(in the rows, 128 means zero)
Each row is followed by its class.
[144  91 123 141 157 155 132  81 107 158  98 160 159 129  97  93 103 131
 219 120 139 105 126 194 130 122 119 133 154  65 147 129 122 136 127 121
  53 148 128 116 151 174  98 109 171 156 143 137] : cg
[144 128 135 122 125 153 134  68  88 167  85 142 137 118 120 112 111 112
 125 139 133  96 126 163 119  98 130 138 165  75 132 116 117 132 124 106
  33 163 143 103 132 169 111  95 140 146 142 128] : cg
[144  86 146 131 183 204 110  32  98 193  67 184 180 112  72  83  81 102
 106 138 118  86 121 242 136 108 120 144 141  50 127 113   4 153 129 125
   4 157 137 102 154 252  70  99 213 172 161 139] : cg
[ 89 113 133 116 108 196 124  59 107 156  98 119 117 121  95 120 112  90
 120 139 121  96 125 135  92  83 136 135 150 107 126 138 113 138 115 116
  86 137 142  99 136 137 153 108 132 140 122 129] : Qt
[116 110 135 130 152 144 146  50 116 153 105 130 142  97  89  99 100 111
 100 114 130 114 149 151 127  99 118 126 142  88 136 139 138 135 136 119
  83 133 121 104 125 169 110  98 150 155 151 130] : cg
[103 103 122 138 101 138 125  81 101 144 110 122 128 137 119 121 125 133
 124 126 133 121 140 138 105 114 147 131 143 128 132 125 111 121 119 127
  98 151 133 122 120 142 154 100 133 147 140 141] : Qt
[154 100 148 134 167 196 130   4  83 182  96 152 178 110  81  82  98 127
 105 136 131  87 142 182 146 107 123 133 150  36 132 131 134 157 122 111
   4 160 161  96 161 213  82 117 185 168 164 121] : cg
[115 117 121 117  89 158 127  67  91 136  98 130 117 134 111 116 128  99
 123 134 120 116 139 145 102 103 142 154 181  84 154 142 102 110  90 105
  67 146 148  89 139 136 121  76 120 173 115  94] : Qt
[116 116 122 132  99 130 115  89  81 147 125 108 132 131 114 130 221 122
 130 144 139 155 133 131 125 109 142 153 165 147 176 142  97 115 122 145
  94 149 137 103 144 136 129 122 127 130 155 114] : Qt
[118 139 128 137 133 134 133  76 111 155  92 137 139 116 113 123 119 106
 119 150 135 114 151 143 122 112 132 138 145 103 148 121 108 137 131 118
  78 131 130 110 133 157 133 111 156 148 136 123] : cg
[130 112 134 131 129 111 129  98 105 151 109 115 130 123 112 120 126 116
 129 140 150 125 135 129 117 116 134 152 136 113 138 122 102 125 128 120
  95 135 136 123 125 141 115 124 143 131 136 116] : cg
[123 116 121 111 107 150 113  50 107 162  80 104 115 116 103 117 110 118
 125 144 151 122 124 131 108  98 130 136 152 111 143 119  95 129 119 109
  79 127 124  94 155 130 143 103 142 156 121 129] : Qt
[135 118 134 120 135 138 175  87 107 151  90 130 132 138 112 114 112 116
 129 125 131 106 114 150 113  94 132 133 143 101 140 136 133 122 118 128
  90 139 142 115 139 165 133 115 161 143 141 135] : cg
[132 115 139 141 115 134 148  78 102 148 118 124 128 136 128 111 118 118
 121 130 129 110 141 120  97  97 139 180 141 112 157 126 121 120 134 116
  95 139 124  65 118 128 133  96 130 139 122 116] : Qt
[129 122 125 131 126 144 122  77  92 162  90 129 142 122 117 111  90 127
 122 150 127 124 128 171 122 109 126 154 146  87 160 115 112 134 122 119
  51 160 145 103 144 157 113 108 169 152 140 115] : cg
[137 115 123 123 126 123 137 100 100 140 125 119 139 130 121 109 135 117
 120 132 132 108 147 128 121 105 123 136 145 121 145 131 119 104 121 116
  99 132 117 112 123 152 120 104 119 138 140 117] : cg
[130 126 119 141 111 142 150  87  91 176  87 114 136 111 118 105 118  94
 117 145 152 114 139 137 112 111 127 132 159  98 195 139 116 119 134 108
  79 152 133 104 128 141 130 105 141 185 152 115] : cg
[122 107 113 130 112 126 138  33  90 195  92 107 115 100 111 109 125 101
 111 127 136 118 135 139 106  89 109 150 163  92 165 144  86 124 111 104
  74 136 134  88 136 169 139 102 144 151 123 123] : Qt
[134 136 120 139 111 127 142 116  88 145 126  98 129 132 127 113 134 135
 132 143 148 150 152 134 134 132 138 156 147 135 207 123 139 137 138 107
 109 151 147 114 137 102 123 126 119 142 135 102] : Qt
